Here is a tiny trained network, its code and every weight. The questions are about switching its units off for an input and a class, where a switched-off unit gives its printed mean instead of its output.

import numpy as np


def w(rows, s, z=0):
    codes = np.array(rows[::2]) - 128.0
    scale = np.full(codes.shape[1], s)
    scale[-1] = z or s
    return codes * scale


def f(y):
    return np.maximum(y, 0)


def log_softmax(a):
    a = a - a.max(-1, keepdims=True)
    return a - np.log(np.exp(a).sum(-1, keepdims=True))


def net(x, mask):
    res = np.array(x, float).reshape(1, 7) / 4 @ E
    y = f(res @ A[0][:, :-1].T + A[0][:, -1])
    res = res + np.where(mask, y, B[0][:, -1]) @ B[0][:, :-1]
    return log_softmax(res[-1] @ U[:, :-1].T + U[:, -1])


A, B = {}, {}
E = w([
[25,125,120,78,154],'x0',
[108,103,98,170,173],'x1',
[141,135,89,117,169],'x2',
[77,96,150,174,114],'x3',
[130,79,158,102,131],'x4',
[107,157,152,116,89],'x5',
[106,119,72,108,2],'x6',
],0.0087)
A[0] = w([
[171,81,143,79,158,126],'neuron 1',
[158,120,105,71,177,134],'neuron 2',
[145,125,121,100,160,123],'neuron 3',
[106,182,116,86,127,205],'neuron 4',
[136,161,179,88,89,252],'neuron 5',
[46,100,112,170,186,252],'neuron 6',
[102,94,163,120,164,150],'neuron 7',
[165,168,136,128,133,86],'neuron 8',
[82,42,149,155,143,104],'neuron 9',
[132,166,185,221,173,217],'neuron 10',
[169,211,136,153,155,225],'neuron 11',
[78,67,214,150,100,158],'neuron 12',
[107,131,123,93,117,108],'neuron 13',
[207,130,63,219,82,238],'neuron 14',
[110,73,160,143,132,155],'neuron 15',
[107,99,158,67,92,188],'neuron 16',
[38,175,78,9,87,192],'neuron 17',
[197,225,154,131,198,191],'neuron 18',
[149,110,82,143,106,201],'neuron 19',
[174,134,144,80,203,178],'neuron 20',
[160,87,61,188,43,208],'neuron 21',
[85,126,81,194,131,244],'neuron 22',
[164,142,115,85,190,167],'neuron 23',
[74,99,141,108,120,251],'neuron 24',
[195,99,102,95,208,171],'neuron 25',
[145,191,223,172,129,218],'neuron 26',
[148,178,147,170,131,81],'neuron 27',
[119,123,144,87,167,175],'neuron 28',
[2,154,88,134,173,189],'neuron 29',
[95,107,110,171,124,206],'neuron 30',
[145,108,176,24,81,231],'neuron 31',
],0.0095,0.002)
B[0] = w([
[116,171,85,155,138,169],'neuron 1',
[122,154,73,174,140,178],'neuron 2',
[120,142,97,154,141,157],'neuron 3',
[143,126,96,83,117,176],'neuron 4',
[77,86,131,125,82,192],'neuron 5',
[160,185,170,111,204,235],'neuron 6',
[112,142,130,136,164,176],'neuron 7',
[129,100,134,121,166,160],'neuron 8',
[114,146,192,129,172,188],'neuron 9',
[112,51,145,121,162,230],'neuron 10',
[135,48,95,129,153,209],'neuron 11',
[66,164,193,184,83,199],'neuron 12',
[112,133,102,103,115,154],'neuron 13',
[248,65,176,142,77,254],'neuron 14',
[107,148,167,148,144,169],'neuron 15',
[78,122,120,120,66,188],'neuron 16',
[117,188,58,1,44,254],'neuron 17',
[128,43,62,142,204,241],'neuron 18',
[183,133,127,126,108,181],'neuron 19',
[101,134,57,182,184,209],'neuron 20',
[226,99,160,162,57,246],'neuron 21',
[191,161,166,115,130,205],'neuron 22',
[122,140,73,180,167,193],'neuron 23',
[96,168,148,98,116,196],'neuron 24',
[132,176,68,205,167,217],'neuron 25',
[105,49,150,140,146,207],'neuron 26',
[124,72,127,106,134,164],'neuron 27',
[121,141,96,132,144,172],'neuron 28',
[191,201,146,66,168,240],'neuron 29',
[149,158,163,131,131,181],'neuron 30',
[63,93,73,139,66,210],'neuron 31',
],0.02,0.0067)
U = w([
[147,123,26,197,177,85],'0',
[79,112,55,59,98,146],'1',
[59,112,175,176,90,99],'2',
[253,81,130,163,105,249],'3',
[117,30,129,121,194,97],'4',
[94,130,234,122,212,118],'5',
[167,182,117,55,147,91],'6',
],0.0068,0.0012)

Each question gives the input, the list of numbers given to net, and the class t.
The units are the neurons (one row each of A and B). Each row of codes is followed by its name. A weight is (code - 128) times the scale printed after its matrix; where a second scale follows, it is the last column's (A, B and U).
mask holds one flag per neuron, in row order. A switched-off neuron (its flag False) gives its mean, the last column of its row in B, instead of its output. The means were averaged over made-up inputs and are rounded, as every weight is.
A unit's drop is (log p(t) with every unit on - log p(t) with that unit switched off) / (log p(t) with every unit on - log p(t) with every unit switched off).
The circuit of an input: a set's keep is (log p(t) with only the set's units on - log p(t) with every unit switched off) / (log p(t) with every unit on - log p(t) with every unit switched off). Starting from the 12 units with the biggest drops (on a tie, the unit counted first), units are removed one at a time, each time the one whose removal leaves the highest keep (on an exact tie, the one counted first), for as long as the keep stays at least 0.8.
units of the circuit, in order: the units of the circuit, biggest drop first
most important unit: the unit with the biggest drop
k most important neurons: the k neurons with the biggest drops, biggest first
drop of u: that unit's drop, to one decimal
input [2,-3,5,4,6,5,-7], class 0: most important unit -> neuron 20
input [-3,-1,-6,5,3,-5,-7], class 5: units of the circuit, in order -> (neuron 12; neuron 9)
input [-4,-6,3,-5,-2,7,-4], class 4: units of the circuit, in order -> (neuron 26; neuron 18)
input [3,-6,0,4,0,-2,-2], class 2: 2 most important neurons -> (neuron 12; neuron 18)
input [-8,7,3,4,4,6,-8], class 4: 2 most important neurons -> (neuron 10; neuron 26)
input [8,-5,6,5,4,0,-1], class 6: 2 most important neurons -> (neuron 29; neuron 6)
input [8,5,8,5,5,-5,0], class 6: 2 most important neurons -> (neuron 29; neuron 17)
input [-2,-5,-3,-7,4,1,0], class 1: 2 most important neurons -> (neuron 31; neuron 5)
input [8,-3,-3,7,-3,-1,-1], class 6: 2 most important neurons -> (neuron 17; neuron 29)
input [2,8,-6,2,-7,-8,3], class 3: 3 most important neurons -> (neuron 21; neuron 17; neuron 14)
input [-3,-3,-1,-2,5,5,1], class 2: drop of neuron 18 -> 0.1
input [-8,-4,5,7,4,-4,-4], class 4: drop of neuron 10 -> 0.4
input [4,-6,-5,6,-3,-3,5], class 1: drop of neuron 17 -> 0.8
input [7,5,8,3,2,3,-5], class 5: units of the circuit, in order -> (neuron 6)
